Below is a small trained network, with its code and all its weights. Each question gives an input and a target symbol and asks what happens when units are switched off, that is, made to give their printed mean instead of their output.

import numpy as np


def w(rows, s, z=0):
    codes = np.array(rows[::2]) - 128.0
    scale = np.full(codes.shape[1], s)
    scale[-1] = z or s
    return codes * scale


def f(y):
    return np.maximum(y, 0)


def softmax(a):
    e = np.exp(a - a.max(-1, keepdims=True))
    return e / e.sum(-1, keepdims=True)


def log_softmax(a):
    a = a - a.max(-1, keepdims=True)
    return a - np.log(np.exp(a).sum(-1, keepdims=True))


def net(x, mask):
    ids = ['δθπσφω'.index(c) for c in x.split()]
    T = len(ids)
    res = E[ids] + P[:T]
    r = res
    for j in range(3):
        rows = slice(3 * j, 3 * j + 3)
        q, k, v = (r @ M[0][rows].T for M in (Q, K, V))
        z = softmax(np.where(np.tri(T) > 0, q @ k.T / 3**0.5, -1e9)) @ v
        o = O[0][rows]
        res = res + np.where(mask[j], z, o[:, -1]) @ o[:, :-1]
    y = f(res @ A[0][:, :-1].T + A[0][:, -1])
    res = res + np.where(mask[3:7], y, B[0][:, -1]) @ B[0][:, :-1]
    return log_softmax(res[-1] @ U[:, :-1].T + U[:, -1])


Q, K, V, O, A, B = {}, {}, {}, {}, {}, {}
E = w([
[210,87,146,73,129,43,67,111,154,159,89],'δ',
[77,223,151,79,108,137,81,214,172,248,142],'θ',
[137,184,190,135,197,147,158,126,105,137,91],'π',
[147,129,128,91,151,234,146,92,172,188,92],'σ',
[72,116,90,184,51,100,189,87,191,178,114],'φ',
[196,80,174,194,32,115,192,135,147,188,242],'ω',
],0.015)
P = w([
[143,197,167,3,89,63,58,88,191,86,80],'0',
[120,67,193,39,137,96,101,14,58,249,27],'1',
[70,16,175,182,127,103,84,136,97,181,18],'2',
[127,108,131,135,76,210,42,60,98,157,99],'3',
[134,106,97,175,124,174,133,169,133,117,82],'4',
[129,141,37,239,207,152,176,165,142,124,137],'5',
[96,60,73,122,181,220,214,185,150,81,164],'6',
[77,113,95,173,207,189,191,181,227,13,207],'7',
],0.0066)
Q[0] = w([
[186,94,178,207,113,185,185,82,125,173,140],'H1',
[98,207,123,171,152,181,179,120,206,122,76],'H1',
[107,23,81,106,221,116,200,80,173,61,85],'H1',
[135,131,110,50,102,79,47,188,90,97,201],'H2',
[119,31,218,95,132,122,240,204,186,148,129],'H2',
[146,50,126,137,80,102,66,75,71,129,94],'H2',
[170,116,165,85,70,94,81,184,123,142,250],'H3',
[99,192,149,191,137,190,196,178,133,229,171],'H3',
[213,62,172,184,124,163,169,67,94,94,110],'H3',
],0.023)
K[0] = w([
[179,68,157,207,106,165,161,93,85,145,133],'H1',
[107,147,73,157,124,198,119,181,113,133,154],'H1',
[151,138,75,109,163,126,172,140,182,5,205],'H1',
[132,179,156,75,176,70,92,173,151,152,98],'H2',
[178,104,84,162,117,128,165,220,214,82,131],'H2',
[174,67,141,107,92,78,133,84,132,126,117],'H2',
[159,154,173,61,53,108,83,120,117,107,142],'H3',
[70,176,136,127,80,181,149,128,130,92,218],'H3',
[178,73,136,171,124,109,177,97,125,96,145],'H3',
],0.028)
V[0] = w([
[139,102,98,118,153,159,122,124,252,74,152],'H1',
[93,147,89,138,140,144,132,90,117,103,35],'H1',
[124,158,162,95,111,139,123,120,169,70,209],'H1',
[92,144,66,146,74,94,172,124,169,127,88],'H2',
[83,127,81,118,57,153,138,48,155,151,92],'H2',
[212,88,120,90,128,200,108,134,190,130,97],'H2',
[161,143,145,61,76,147,86,105,129,56,131],'H3',
[130,81,113,174,153,102,90,144,120,156,96],'H3',
[155,102,62,161,136,81,124,130,138,160,101],'H3',
],0.014)
O[0] = w([
[100,127,159,68,99,86,74,90,122,107,94,150],'H1',
[175,50,115,132,139,146,185,17,120,27,168,96],'H1',
[196,98,145,117,73,183,81,59,72,177,108,66],'H1',
[80,94,176,56,107,142,176,176,87,79,156,210],'H2',
[87,112,121,3,73,133,121,147,104,47,106,254],'H2',
[92,149,85,95,146,69,91,106,222,103,57,210],'H2',
[181,116,107,192,184,130,177,172,143,125,217,74],'H3',
[222,145,122,92,92,84,128,93,115,121,130,187],'H3',
[135,127,114,9,142,134,73,100,122,160,159,213],'H3',
],0.0057,0.009)
A[0] = w([
[108,129,102,238,164,183,223,222,159,96,225,124],'N1',
[100,157,111,182,146,168,166,76,165,86,93,178],'N2',
[110,113,76,227,175,169,197,180,148,85,251,3],'N3',
[186,152,154,166,167,175,149,98,91,114,138,109],'N4',
],0.017,0.0031)
B[0] = w([
[56,88,127,148,159,109,56,47,30,72,190,235],'N1',
[181,104,140,146,132,100,71,169,143,147,146,253],'N2',
[196,164,85,86,37,150,209,217,212,156,11,178],'N3',
[47,126,130,159,106,167,100,105,94,142,174,154],'N4',
],0.011,0.0043)
U = w([
[160,115,113,93,205,81,35,102,186,83,175,206],'δ',
[72,151,154,163,173,157,44,48,89,91,218,157],'θ',
[124,172,157,138,144,180,106,86,142,91,145,25],'π',
[107,253,182,132,91,201,114,171,139,183,125,227],'σ',
[87,170,152,77,114,174,126,92,105,31,165,170],'φ',
[122,175,129,139,136,164,102,102,124,83,140,4],'ω',
],0.0042,0.003)

Each question gives the input, a string of symbols that net reads in full, and the target symbol t.
The units are the heads (3 rows each of Q, K, V and O) and the neurons (one row each of A and B). Each row of codes is followed by its name. A weight is (code - 128) times the scale printed after its matrix; where a second scale follows, it is the last column's (O, A, B and U).
mask holds one flag per unit, heads first, then neurons. A switched-off unit (its flag False) gives its mean, the last column of its rows in O or B, instead of its output. The means were averaged over made-up inputs and are rounded, as every weight is.
A unit's drop is (log p(t) with every unit on - log p(t) with that unit switched off) / (log p(t) with every unit on - log p(t) with every unit switched off).
The circuit of an input: a set's keep is (log p(t) with only the set's units on - log p(t) with every unit switched off) / (log p(t) with every unit on - log p(t) with every unit switched off). Starting from all 7 units, units are removed one at a time, each time the one whose removal leaves the highest keep (on an exact tie, the one counted first), for as long as the keep stays at least 0.8.
units of the circuit, in order: the units of the circuit, biggest drop first
most important unit: the unit with the biggest drop
top k neurons: the k neurons with the biggest drops, biggest first
heads that matter: for each layer, one digit per head in row order, 1 if its drop is at least 0.15 and else 0, layers parted by /
drop of u: that unit's drop, to one decimal
input ω ω φ φ δ ω, target φ: units of the circuit, in order : N1; N3; H3
input δ δ π σ, target δ: units of the circuit, in order : H2; N2; H1
input φ φ φ σ ω ω, target θ: heads that matter : 110
input φ σ δ φ σ, target φ: heads that matter : 010
input δ π δ σ δ ω ω, target θ: top 2 neurons : N1; N3
input θ σ θ δ φ θ, target φ: top 2 neurons : N1; N3
input δ δ π, target θ: units of the circuit, in order : N1; H2; H1
input θ σ σ π θ, target θ: heads that matter : 001
input σ σ π, target δ: units of the circuit, in order : N2; H2; H1
input π φ φ σ δ π, target δ: most important unit : N2
input δ θ δ π, target θ: units of the circuit, in order : N1; H1; H3
input δ δ δ θ ω θ, target θ: heads that matter : 000
input δ δ σ, target δ: drop of H2 : 0.4
input δ π θ ω π, target σ: drop of H1 : 0.8
input δ ω σ, target σ: drop of H1 : 0.7
input ω θ π, target σ: top neuron : N1
